Below are the code and all the weights of a small trained network. Each question names an input and a target symbol and asks about switching units off, where a switched-off unit gives its printed mean instead of its output.

import numpy as np


def w(rows, s, z=0):
    codes = np.array(rows[::2]) - 128.0
    scale = np.full(codes.shape[1], s)
    scale[-1] = z or s
    return codes * scale


def f(y):
    return np.maximum(y, 0)


def softmax(a):
    e = np.exp(a - a.max(-1, keepdims=True))
    return e / e.sum(-1, keepdims=True)


def log_softmax(a):
    a = a - a.max(-1, keepdims=True)
    return a - np.log(np.exp(a).sum(-1, keepdims=True))


def net(x, mask):
    ids = ['αγδεζθλξπσψω'.index(c) for c in x.split()]
    T = len(ids)
    res = E[ids] + P[:T]
    u = 0
    for l in range(3):
        q, k, v = (res @ M[l].T for M in (Q, K, V))
        z = softmax(np.where(np.tri(T) > 0, q @ k.T / 2**0.5, -1e9)) @ v
        res = res + np.where(mask[u], z, O[l][:, -1]) @ O[l][:, :-1]
        u += 1
        y = f(res @ A[l][:, :-1].T + A[l][:, -1])
        res = res + np.where(mask[u : u + 4], y, B[l][:, -1]) @ B[l][:, :-1]
        u += 4
    return log_softmax(res[-1] @ U[:, :-1].T + U[:, -1])


Q, K, V, O, A, B = {}, {}, {}, {}, {}, {}
E = w([
[113,199,154,173,65],'α',
[193,110,167,3,180],'γ',
[194,204,191,60,116],'δ',
[38,61,93,219,150],'ε',
[84,141,218,17,109],'ζ',
[75,31,140,37,186],'θ',
[159,144,152,129,130],'λ',
[177,88,67,160,203],'ξ',
[153,90,159,40,177],'π',
[212,211,126,183,146],'σ',
[188,187,135,149,143],'ψ',
[16,133,189,126,73],'ω',
],0.0075)
P = w([
[110,173,161,135,162],'0',
[132,139,12,94,157],'1',
[156,118,210,142,82],'2',
[116,142,9,68,135],'3',
[163,99,164,130,55],'4',
[140,109,130,131,199],'5',
],0.013)
Q[0] = w([
[122,95,112,150,135],'0.h0',
[189,65,251,171,89],'0.h0',
],0.015)
K[0] = w([
[134,140,90,108,148],'0.h0',
[189,55,97,106,6],'0.h0',
],0.012)
V[0] = w([
[90,151,186,131,20],'0.h0',
[1,75,119,76,129],'0.h0',
],0.0093)
O[0] = w([
[46,222,165,117,137,255],'0.h0',
[2,17,89,86,116,48],'0.h0',
],0.0098,0.0017)
A[0] = w([
[204,172,55,150,24,254],'0.n0',
[33,148,160,253,18,205],'0.n1',
[152,7,129,182,179,24],'0.n2',
[128,125,127,127,128,109],'0.n3',
],0.0049,0.0025)
B[0] = w([
[164,108,120,163,182,252],'0.n0',
[2,133,109,245,200,237],'0.n1',
[122,214,106,68,181,157],'0.n2',
[131,96,140,148,138,128],'0.n3',
],0.006,0.0037)
Q[1] = w([
[143,87,78,123,1],'1.h0',
[202,86,187,126,70],'1.h0',
],0.008)
K[1] = w([
[136,52,2,105,201],'1.h0',
[179,115,86,97,38],'1.h0',
],0.0086)
V[1] = w([
[76,139,79,255,150],'1.h0',
[140,208,169,171,130],'1.h0',
],0.0069)
O[1] = w([
[99,77,131,153,254,227],'1.h0',
[175,175,102,71,202,255],'1.h0',
],0.0069,0.0059)
A[1] = w([
[106,115,140,59,169,151],'1.n0',
[126,151,73,41,185,37],'1.n1',
[124,122,253,2,80,202],'1.n2',
[155,92,228,79,190,253],'1.n3',
],0.006,0.004)
B[1] = w([
[112,132,105,157,137,190],'1.n0',
[112,202,172,180,209,188],'1.n1',
[108,120,3,167,55,177],'1.n2',
[133,127,50,212,83,254],'1.n3',
],0.0083,0.0069)
Q[2] = w([
[106,24,47,229,134],'2.h0',
[73,87,161,2,123],'2.h0',
],0.0089)
K[2] = w([
[119,57,122,254,75],'2.h0',
[94,91,73,51,203],'2.h0',
],0.007)
V[2] = w([
[230,82,181,200,202],'2.h0',
[168,253,153,45,72],'2.h0',
],0.0049)
O[2] = w([
[184,90,255,111,183,187],'2.h0',
[163,214,73,7,130,3],'2.h0',
],0.0074,0.0025)
A[2] = w([
[91,2,110,124,68,110],'2.n0',
[100,65,113,143,130,172],'2.n1',
[244,116,90,132,96,254],'2.n2',
[165,160,150,65,140,115],'2.n3',
],0.0074,0.0059)
B[2] = w([
[254,185,156,142,118,209],'2.n0',
[143,127,161,123,95,215],'2.n1',
[48,66,194,19,79,254],'2.n2',
[166,164,191,179,99,159],'2.n3',
],0.0092,0.0072)
U = w([
[164,221,102,186,195,62],'α',
[88,98,99,66,94,185],'γ',
[147,198,92,63,109,69],'δ',
[152,72,165,191,134,67],'ε',
[69,165,29,139,93,116],'ζ',
[220,112,62,182,86,209],'θ',
[129,132,142,111,125,145],'λ',
[109,2,194,74,144,255],'ξ',
[105,89,93,107,94,204],'π',
[190,146,188,106,142,9],'σ',
[157,143,163,102,130,74],'ψ',
[14,81,148,143,144,98],'ω',
],0.0066,0.0041)

Each question gives the input, a string of symbols that net reads in full, and the target symbol t.
The units are the heads (2 rows each of Q, K, V and O) and the neurons (one row each of A and B). Each row of codes is followed by its name. A weight is (code - 128) times the scale printed after its matrix; where a second scale follows, it is the last column's (O, A, B and U).
mask holds one flag per unit, layer by layer, with each layer's heads first. A switched-off unit (its flag False) gives its mean, the last column of its rows in O or B, instead of its output. The means were averaged over made-up inputs and are rounded, as every weight is.
A unit's drop is (log p(t) with every unit on - log p(t) with that unit switched off) / (log p(t) with every unit on - log p(t) with every unit switched off).
The circuit of an input: a set's keep is (log p(t) with only the set's units on - log p(t) with every unit switched off) / (log p(t) with every unit on - log p(t) with every unit switched off). Starting from the 12 units with the biggest drops (on a tie, the unit counted first), units are removed one at a time, each time the one whose removal leaves the highest keep (on an exact tie, the one counted first), for as long as the keep stays at least 0.8.
circuit, biggest first: the units of the circuit, biggest drop first
most important unit: the unit with the biggest drop
k most important neurons: the k neurons with the biggest drops, biggest first
input α λ λ γ, target α: circuit, biggest first : [1.n1, 0.h0, 2.n2]
input ξ α θ δ, target ξ: circuit, biggest first : [0.h0, 2.n2, 2.h0]
input α δ ω ξ, target α: 2 most important neurons : [1.n1, 2.n2]
input θ ξ ζ λ, target θ: most important unit : 0.h0
input α α θ λ, target α: 2 most important neurons : [1.n1, 2.n2]
input α θ ζ ω, target α: 2 most important neurons : [2.n2, 1.n1]
input α ω α ε, target α: circuit, biggest first : [0.h0, 1.h0, 2.n2, 1.n1]
input θ θ α α, target θ: circuit, biggest first : [0.h0, 2.n0, 1.h0, 2.h0]
input θ π α, target α: 2 most important neurons : [0.n1, 2.n2]
input σ α ψ π σ, target σ: circuit, biggest first : [0.h0, 2.h0, 2.n2]
input ζ ζ ζ ζ α θ, target ζ: 2 most important neurons : [1.n2, 1.n3]
input ε α α ψ ξ γ, target α: circuit, biggest first : [1.h0, 1.n1, 0.h0]
input ξ α α α α λ, target α: 2 most important neurons : [1.n1, 0.n1]
input δ α ε α, target δ: circuit, biggest first : [0.h0, 2.h0, 1.h0, 1.n3]
input θ ζ γ, target γ: most important unit : 2.n2
input ζ α γ λ, target ζ: circuit, biggest first : [0.h0, 2.h0, 1.h0]
input ε ξ α α, target ε: circuit, biggest first : [1.h0, 2.h0, 0.h0, 2.n0]
input ω ω θ π, target ω: 2 most important neurons : [1.n1, 0.n1]
input α ζ δ, target δ: 2 most important neurons : [1.n2, 2.n2]
input α ξ α ζ, target α: 3 most important neurons : [1.n1, 2.n2, 0.n1]
input σ δ α δ, target σ: most important unit : 0.h0
input ω δ α ξ, target ω: circuit, biggest first : [0.h0, 1.h0, 0.n1, 2.h0]
input ω α ξ ξ, target ω: circuit, biggest first : [0.h0, 1.n1, 2.n0]
input ψ λ α ξ θ π, target α: 2 most important neurons : [1.n1, 0.n2]
input ξ γ α λ, target ξ: 2 most important neurons : [2.n2, 0.n1]
input γ α ξ λ γ σ, target ξ: 3 most important neurons : [2.n2, 2.n0, 1.n1]
